Below are the code and all the weights of a small trained network. Each question names an input and a class and asks about switching units off, where a switched-off unit gives its printed mean instead of its output.

import numpy as np


def w(rows, s, z=0):
    codes = np.array(rows[::2]) - 128.0
    scale = np.full(codes.shape[1], s)
    scale[-1] = z or s
    return codes * scale


def norm(h):
    return h / np.sqrt((h * h).mean(-1, keepdims=True) + 1e-5)


def f(y):
    return y / 2 * (1 + np.tanh(0.7978845608 * (y + 0.044715 * y**3)))


def log_softmax(a):
    a = a - a.max(-1, keepdims=True)
    return a - np.log(np.exp(a).sum(-1, keepdims=True))


def net(x, mask):
    res = np.array(x, float).reshape(1, 6) / 4 @ E
    u = 0
    for l in range(2):
        y = f(norm(res) @ A[l][:, :-1].T + A[l][:, -1])
        res = res + np.where(mask[u : u + 6], y, B[l][:, -1]) @ B[l][:, :-1]
        u += 6
    return log_softmax(norm(res)[-1] @ U[:, :-1].T + U[:, -1])


A, B = {}, {}
E = w([
[36,183,134,144,119,196,160,93,106,233,58],'x0',
[133,86,86,41,77,92,60,96,129,98,57],'x1',
[73,100,161,61,175,95,106,103,134,110,147],'x2',
[137,116,86,142,254,118,107,94,111,123,64],'x3',
[234,66,58,171,82,66,100,101,120,34,120],'x4',
[138,174,43,63,145,147,163,107,75,151,169],'x5',
],0.0081)
A[0] = w([
[119,116,112,136,247,121,136,106,121,90,184,18],'0.n0',
[179,129,111,194,234,147,136,140,131,124,80,39],'0.n1',
[148,142,71,195,42,140,138,117,121,136,65,41],'0.n2',
[168,142,201,222,85,127,155,177,146,134,230,126],'0.n3',
[195,161,9,149,163,149,160,141,110,156,192,2],'0.n4',
[123,138,150,104,73,133,135,129,126,138,149,69],'0.n5',
],0.015,0.0044)
B[0] = w([
[166,83,158,72,128,54,123,40,138,182,115,208],'0.n0',
[89,135,110,165,192,58,69,120,144,105,108,215],'0.n1',
[193,79,149,117,90,110,135,92,153,217,95,182],'0.n2',
[130,159,134,155,162,210,126,249,112,95,140,249],'0.n3',
[112,196,93,31,150,132,176,104,70,52,203,211],'0.n4',
[120,115,140,119,139,91,142,100,150,87,123,157],'0.n5',
],0.012)
A[1] = w([
[50,152,144,135,152,160,111,152,145,183,114,14],'1.n0',
[63,172,158,118,163,122,145,113,133,186,118,181],'1.n1',
[78,97,208,59,65,111,105,148,163,82,181,154],'1.n2',
[127,110,127,152,2,136,132,106,126,119,128,8],'1.n3',
[156,122,109,191,62,164,122,188,114,46,172,23],'1.n4',
[19,156,189,113,163,162,160,118,124,181,157,177],'1.n5',
],0.019,0.0019)
B[1] = w([
[158,185,70,159,106,139,202,106,87,97,187,205],'1.n0',
[117,70,161,128,12,172,75,214,153,105,147,221],'1.n1',
[169,174,69,85,183,125,145,133,76,78,165,204],'1.n2',
[151,90,143,91,81,99,170,23,130,186,157,154],'1.n3',
[58,183,136,192,117,205,212,136,156,139,93,198],'1.n4',
[94,156,163,158,120,242,165,212,150,181,76,248],'1.n5',
],0.011,0.016)
U = w([
[83,176,145,148,93,255,163,233,111,122,142,250],'0',
[169,140,91,49,167,73,137,61,72,79,180,109],'1',
[91,53,178,197,177,58,9,129,176,146,55,41],'2',
[179,44,154,111,2,146,129,71,147,234,76,16],'3',
],0.0092,0.0024)

Each question gives the input, the list of numbers given to net, and the class t.
The units are the neurons (one row each of A and B). Each row of codes is followed by its name. A weight is (code - 128) times the scale printed after its matrix; where a second scale follows, it is the last column's (A, B and U).
mask holds one flag per neuron, layer by layer. A switched-off neuron (its flag False) gives its mean, the last column of its row in B, instead of its output. The means were averaged over made-up inputs and are rounded, as every weight is.
A unit's drop is (log p(t) with every unit on - log p(t) with that unit switched off) / (log p(t) with every unit on - log p(t) with every unit switched off).
The circuit of an input: a set's keep is (log p(t) with only the set's units on - log p(t) with every unit switched off) / (log p(t) with every unit on - log p(t) with every unit switched off). Starting from all 12 units, units are removed one at a time, each time the one whose removal leaves the highest keep (on an exact tie, the one counted first), for as long as the keep stays at least 0.8.
circuit, biggest first: the units of the circuit, biggest drop first
k most important neurons: the k neurons with the biggest drops, biggest first
top k neurons in layer l: the k neurons of layer l with the biggest drops, biggest first
drop when u is switched off: that unit's drop, to one decimal
input [2,-1,7,6,-1,7], class 1: top 4 neurons in layer 0	0.n0; 0.n3; 0.n4; 0.n2
input [-2,8,-7,-6,1,6], class 3: circuit, biggest first	0.n2
input [6,1,-7,4,-1,2], class 3: 3 most important neurons	0.n2; 0.n3; 1.n5
input [5,5,7,3,7,-2], class 3: 2 most important neurons	0.n4; 0.n1
input [-5,-8,3,4,-3,-4], class 2: circuit, biggest first	0.n0; 0.n1
input [7,-8,-6,6,3,5], class 1: 4 most important neurons	0.n4; 0.n3; 1.n4; 0.n1
input [-1,5,5,2,6,-3], class 1: 2 most important neurons	0.n3; 1.n5
input [-5,-8,-6,3,7,6], class 1: 2 most important neurons	0.n4; 1.n5
input [-5,4,5,3,4,-7], class 1: top 2 neurons in layer 0	0.n3; 0.n1
input [1,7,0,-6,7,-8], class 3: top 2 neurons in layer 0	0.n4; 0.n2
input [-3,4,8,-2,8,0], class 1: 2 most important neurons	0.n3; 1.n5
input [-7,8,0,6,1,-7], class 2: 2 most important neurons	0.n4; 1.n0
input [-5,6,7,7,1,4], class 1: top 2 neurons in layer 1	1.n5; 1.n1
input [-5,-3,-7,7,6,-6], class 2: circuit, biggest first	0.n1
input [1,-4,-1,8,-2,7], class 1: 2 most important neurons	0.n4; 0.n0
input [0,-1,5,5,6,1], class 1: 2 most important neurons	1.n5; 1.n1
input [7,-1,3,-4,4,-3], class 3: drop when 0.n2 is switched off	0.6
input [7,-1,-5,6,3,-8], class 2: drop when 0.n1 is switched off	0.3
input [2,6,-3,-7,4,-3], class 3: drop when 0.n2 is switched off	0.1
input [2,4,-4,8,3,-1], class 2: most important neuron	0.n1
input [3,5,2,3,6,-2], class 3: drop when 0.n1 is switched off	0.1
